Here is a tiny trained network, its code and every weight. The questions are about switching its units off for an input and a target symbol, where a switched-off unit gives its printed mean instead of its output.

import numpy as np


def w(rows, s, z=0):
    codes = np.array(rows[::2]) - 128.0
    scale = np.full(codes.shape[1], s)
    scale[-1] = z or s
    return codes * scale


def f(y):
    return y / 2 * (1 + np.tanh(0.7978845608 * (y + 0.044715 * y**3)))


def softmax(a):
    e = np.exp(a - a.max(-1, keepdims=True))
    return e / e.sum(-1, keepdims=True)


def log_softmax(a):
    a = a - a.max(-1, keepdims=True)
    return a - np.log(np.exp(a).sum(-1, keepdims=True))


def net(x, mask):
    ids = ['ΔΞΣαβεθλμτψ'.index(c) for c in x.split()]
    T = len(ids)
    res = E[ids] + P[:T]
    u = 0
    for l in range(2):
        r = res
        for j in range(2):
            rows = slice(2 * j, 2 * j + 2)
            q, k, v = (r @ M[l][rows].T for M in (Q, K, V))
            z = softmax(np.where(np.tri(T) > 0, q @ k.T / 2**0.5, -1e9)) @ v
            o = O[l][rows]
            res = res + np.where(mask[u + j], z, o[:, -1]) @ o[:, :-1]
        u += 2
        y = f(res @ A[l][:, :-1].T + A[l][:, -1])
        res = res + np.where(mask[u : u + 4], y, B[l][:, -1]) @ B[l][:, :-1]
        u += 4
    return log_softmax(res[-1] @ U[:, :-1].T + U[:, -1])


Q, K, V, O, A, B = {}, {}, {}, {}, {}, {}
E = w([
[91,158,65,138,126,4,74,56,112,127,98],'Δ',
[103,121,135,89,126,114,157,149,156,150,80],'Ξ',
[149,99,118,132,87,112,209,152,156,90,151],'Σ',
[125,121,136,144,119,113,149,124,103,118,107],'α',
[81,131,178,161,97,139,122,177,162,82,197],'β',
[101,66,106,91,131,91,137,204,99,140,188],'ε',
[167,141,103,204,177,112,181,89,100,95,134],'θ',
[211,102,89,88,128,143,114,170,75,95,147],'λ',
[136,200,152,51,141,77,132,134,107,113,142],'μ',
[137,143,144,83,107,176,164,42,123,138,94],'τ',
[91,146,139,131,182,173,152,165,89,144,80],'ψ',
],0.016)
P = w([
[88,2,247,122,167,46,122,68,98,17,14],'0',
[126,57,197,149,157,91,89,178,186,99,66],'1',
[133,55,142,113,188,96,71,183,218,115,65],'2',
[158,94,166,109,150,106,151,154,139,53,124],'3',
[150,119,169,108,119,132,144,140,126,71,145],'4',
[136,126,140,93,147,139,149,170,137,98,145],'5',
[145,139,130,98,143,137,176,160,109,111,160],'6',
[135,172,125,95,109,161,166,154,94,119,167],'7',
[125,164,110,82,125,171,164,159,98,157,178],'8',
[128,185,88,85,107,170,178,152,59,154,188],'9',
[128,210,67,81,105,187,175,145,59,177,196],'10',
[118,212,74,72,131,190,187,155,72,190,185],'11',
[122,223,68,88,137,192,217,175,18,194,195],'12',
],0.0073)
Q[0] = w([
[146,138,117,178,129,78,44,3,147,165,2],'L0H1',
[185,131,161,60,87,158,168,148,93,66,235],'L0H1',
[197,124,149,136,118,221,211,168,113,157,154],'L0H2',
[180,111,145,159,185,101,25,122,179,172,66],'L0H2',
],0.0085)
K[0] = w([
[70,26,188,133,108,102,98,133,182,66,41],'L0H1',
[99,231,107,110,165,219,142,139,136,254,169],'L0H1',
[76,119,99,193,89,190,121,210,118,205,173],'L0H2',
[91,49,193,162,169,76,136,140,155,98,67],'L0H2',
],0.007)
V[0] = w([
[252,34,1,219,119,133,187,133,45,92,143],'L0H1',
[87,77,158,254,118,144,49,64,120,84,148],'L0H1',
[57,127,111,226,18,123,89,165,188,170,236],'L0H2',
[255,185,31,188,94,134,135,91,218,129,200],'L0H2',
],0.0059)
O[0] = w([
[101,22,49,109,1,133,153,131,58,81,106,119],'L0H1',
[48,162,111,116,109,116,101,108,137,73,64,78],'L0H1',
[68,214,156,150,78,122,161,178,192,151,97,37],'L0H2',
[151,176,106,187,48,151,100,128,149,166,116,3],'L0H2',
],0.009,0.0054)
A[0] = w([
[203,136,148,88,89,240,161,11,140,147,30,152],'L0N1',
[185,108,151,110,136,50,140,151,139,127,194,217],'L0N2',
[167,118,90,151,135,82,178,54,126,136,152,148],'L0N3',
[94,104,95,161,100,89,254,100,150,92,72,252],'L0N4',
],0.0065,0.0041)
B[0] = w([
[110,116,143,115,102,162,205,115,190,93,226,148],'L0N1',
[194,157,144,101,154,170,61,140,151,123,225,254],'L0N2',
[65,184,212,133,132,153,83,9,191,179,139,181],'L0N3',
[57,164,239,96,1,165,62,164,81,121,180,209],'L0N4',
],0.0066,0.0063)
Q[1] = w([
[201,151,180,153,133,225,195,177,130,123,180],'L1H1',
[133,119,141,69,121,127,124,188,104,148,179],'L1H1',
[99,86,89,203,148,63,97,96,141,164,2],'L1H2',
[105,158,93,134,114,72,147,61,143,141,107],'L1H2',
],0.0081)
K[1] = w([
[127,159,18,175,95,118,162,184,165,255,172],'L1H1',
[175,165,85,179,111,126,91,84,60,141,243],'L1H1',
[145,76,192,140,127,79,89,130,168,37,143],'L1H2',
[107,116,126,200,131,113,87,179,181,93,128],'L1H2',
],0.0058)
V[1] = w([
[89,74,74,122,237,80,163,187,58,124,132],'L1H1',
[118,35,149,83,110,177,249,219,168,146,138],'L1H1',
[201,117,111,90,88,2,19,156,149,129,176],'L1H2',
[184,126,63,150,162,148,63,225,40,124,96],'L1H2',
],0.0063)
O[1] = w([
[60,84,134,123,130,127,193,172,219,189,158,253],'L1H1',
[167,115,198,77,45,67,125,94,164,196,56,202],'L1H1',
[101,129,115,254,146,131,140,141,45,224,99,107],'L1H2',
[67,78,141,129,101,231,23,117,176,162,139,121],'L1H2',
],0.0083,0.0047)
A[1] = w([
[162,80,166,50,94,174,109,156,205,52,139,144],'L1N1',
[73,146,121,68,158,206,163,157,148,3,201,250],'L1N2',
[185,214,19,69,193,36,23,75,71,61,152,39],'L1N3',
[132,171,161,73,132,74,22,18,75,208,25,161],'L1N4',
],0.0047,0.0023)
B[1] = w([
[152,134,59,80,139,166,65,99,176,60,167,230],'L1N1',
[114,190,88,95,131,64,82,140,85,132,104,254],'L1N2',
[137,36,68,177,3,167,222,83,211,94,153,173],'L1N3',
[216,191,211,153,200,188,112,71,75,137,28,149],'L1N4',
],0.0066,0.0089)
U = w([
[85,176,115,119,146,128,134,127,82,139,116,200],'Δ',
[168,98,163,125,177,136,143,88,132,128,107,62],'Ξ',
[191,128,190,104,132,138,111,128,70,109,80,74],'Σ',
[101,124,167,96,128,86,91,113,81,133,116,88],'α',
[94,254,195,129,112,89,106,186,161,133,63,253],'β',
[75,105,176,129,74,93,196,154,190,167,152,99],'ε',
[64,123,66,116,58,97,129,154,91,83,150,46],'θ',
[114,48,109,162,56,214,124,111,141,117,115,169],'λ',
[195,146,163,176,186,155,124,149,135,180,160,136],'μ',
[192,127,93,106,124,69,217,125,147,97,128,119],'τ',
[126,120,89,88,150,139,65,92,190,101,160,129],'ψ',
],0.0082,0.0042)

Each question gives the input, a string of symbols that net reads in full, and the target symbol t.
The units are the heads (2 rows each of Q, K, V and O) and the neurons (one row each of A and B). Each row of codes is followed by its name. A weight is (code - 128) times the scale printed after its matrix; where a second scale follows, it is the last column's (O, A, B and U).
mask holds one flag per unit, layer by layer, with each layer's heads first. A switched-off unit (its flag False) gives its mean, the last column of its rows in O or B, instead of its output. The means were averaged over made-up inputs and are rounded, as every weight is.
A unit's drop is (log p(t) with every unit on - log p(t) with that unit switched off) / (log p(t) with every unit on - log p(t) with every unit switched off).
The circuit of an input: a set's keep is (log p(t) with only the set's units on - log p(t) with every unit switched off) / (log p(t) with every unit on - log p(t) with every unit switched off). Starting from all 12 units, units are removed one at a time, each time the one whose removal leaves the highest keep (on an exact tie, the one counted first), for as long as the keep stays at least 0.8.
units of the circuit, in order: the units of the circuit, biggest drop first
k most important neurons: the k neurons with the biggest drops, biggest first
k most important neurons of layer l: the k neurons of layer l with the biggest drops, biggest first
input ψ Δ Ξ β, target β: units of the circuit, in order -> [L0H2; L0H1]
input α Δ α ψ Δ θ μ ψ β Σ Σ Ξ, target Σ: units of the circuit, in order -> [L1H1; L0H1; L0H2; L1N4]
input λ Δ ε α ψ Δ μ μ β Δ ε, target ε: units of the circuit, in order -> [L1H1; L0H1]
input ψ ψ α ψ ψ Δ α Σ μ Δ ε β Σ, target ε: units of the circuit, in order -> [L1H1; L0N4; L0H1]
input ψ μ Ξ ψ, target μ: 3 most important neurons of layer 0 -> [L0N4; L0N1; L0N2]
input Ξ Ξ β Σ μ β, target μ: units of the circuit, in order -> [L0H1; L1H2]
input τ λ ε α ψ ε, target ψ: units of the circuit, in order -> [L0N2; L1H2; L1N1]
input ε λ β, target λ: units of the circuit, in order -> [L1H2; L0H1]
input τ Δ ψ, target τ: units of the circuit, in order -> [L1H2; L0N1; L0N3]
input λ β τ β α β α ε λ θ α λ τ, target τ: units of the circuit, in order -> [L0N1; L1H2]
input θ θ β α β α Σ, target β: units of the circuit, in order -> [L0H2; L1H1]
input Δ τ Δ Δ ψ ψ μ ψ Σ α ψ λ, target ψ: units of the circuit, in order -> [L1H2; L1N1]
input Δ θ Δ Ξ ψ μ Δ ψ ψ α, target ψ: units of the circuit, in order -> [L1H2; L0N2; L0H1; L1N1]
input α μ ψ ψ Σ μ ψ ψ ψ, target ψ: units of the circuit, in order -> [L1H2; L1N1]
input Δ Σ β λ Σ, target λ: units of the circuit, in order -> [L0H1; L1H2]
input ε Σ Σ ψ, target Σ: 2 most important neurons -> [L0N4; L1N4]
input Δ ψ ψ θ τ, target ψ: 2 most important neurons -> [L1N1; L0N1]
input μ ε α β ψ Δ ψ β Σ Σ ψ ψ, target Σ: most important neuron -> [L1N4]
input ε Σ α, target ε: 2 most important neurons of layer 0 -> [L0N2; L0N3]
input τ θ θ Δ α β ε Σ μ β ψ Δ, target Ξ: 3 most important neurons -> [L1N4; L0N1; L1N3]
input ε Δ β ψ Δ, target β: most important neuron -> [L1N4]
input θ μ ψ μ μ ψ ψ, target μ: most important neuron -> [L0N4]
input Σ Δ θ λ Σ θ α, target Σ: 3 most important neurons -> [L0N4; L1N4; L1N3]
input μ ψ Ξ ψ Δ ψ β, target ψ: 2 most important neurons -> [L1N1; L0N2]
input Σ ψ Ξ Σ α Δ ψ ε μ λ ε ε α, target ε: 3 most important neurons -> [L0N4; L1N1; L1N2]
input ψ ε Δ μ Σ τ ε ψ α β Σ, target β: 2 most important neurons -> [L1N3; L0N4]
input θ μ Ξ Σ Σ λ Δ, target λ: 2 most important neurons -> [L1N3; L0N4]
input ψ Σ μ Σ Δ Δ α τ ε, target τ: 2 most important neurons of layer 0 -> [L0N1; L0N2]
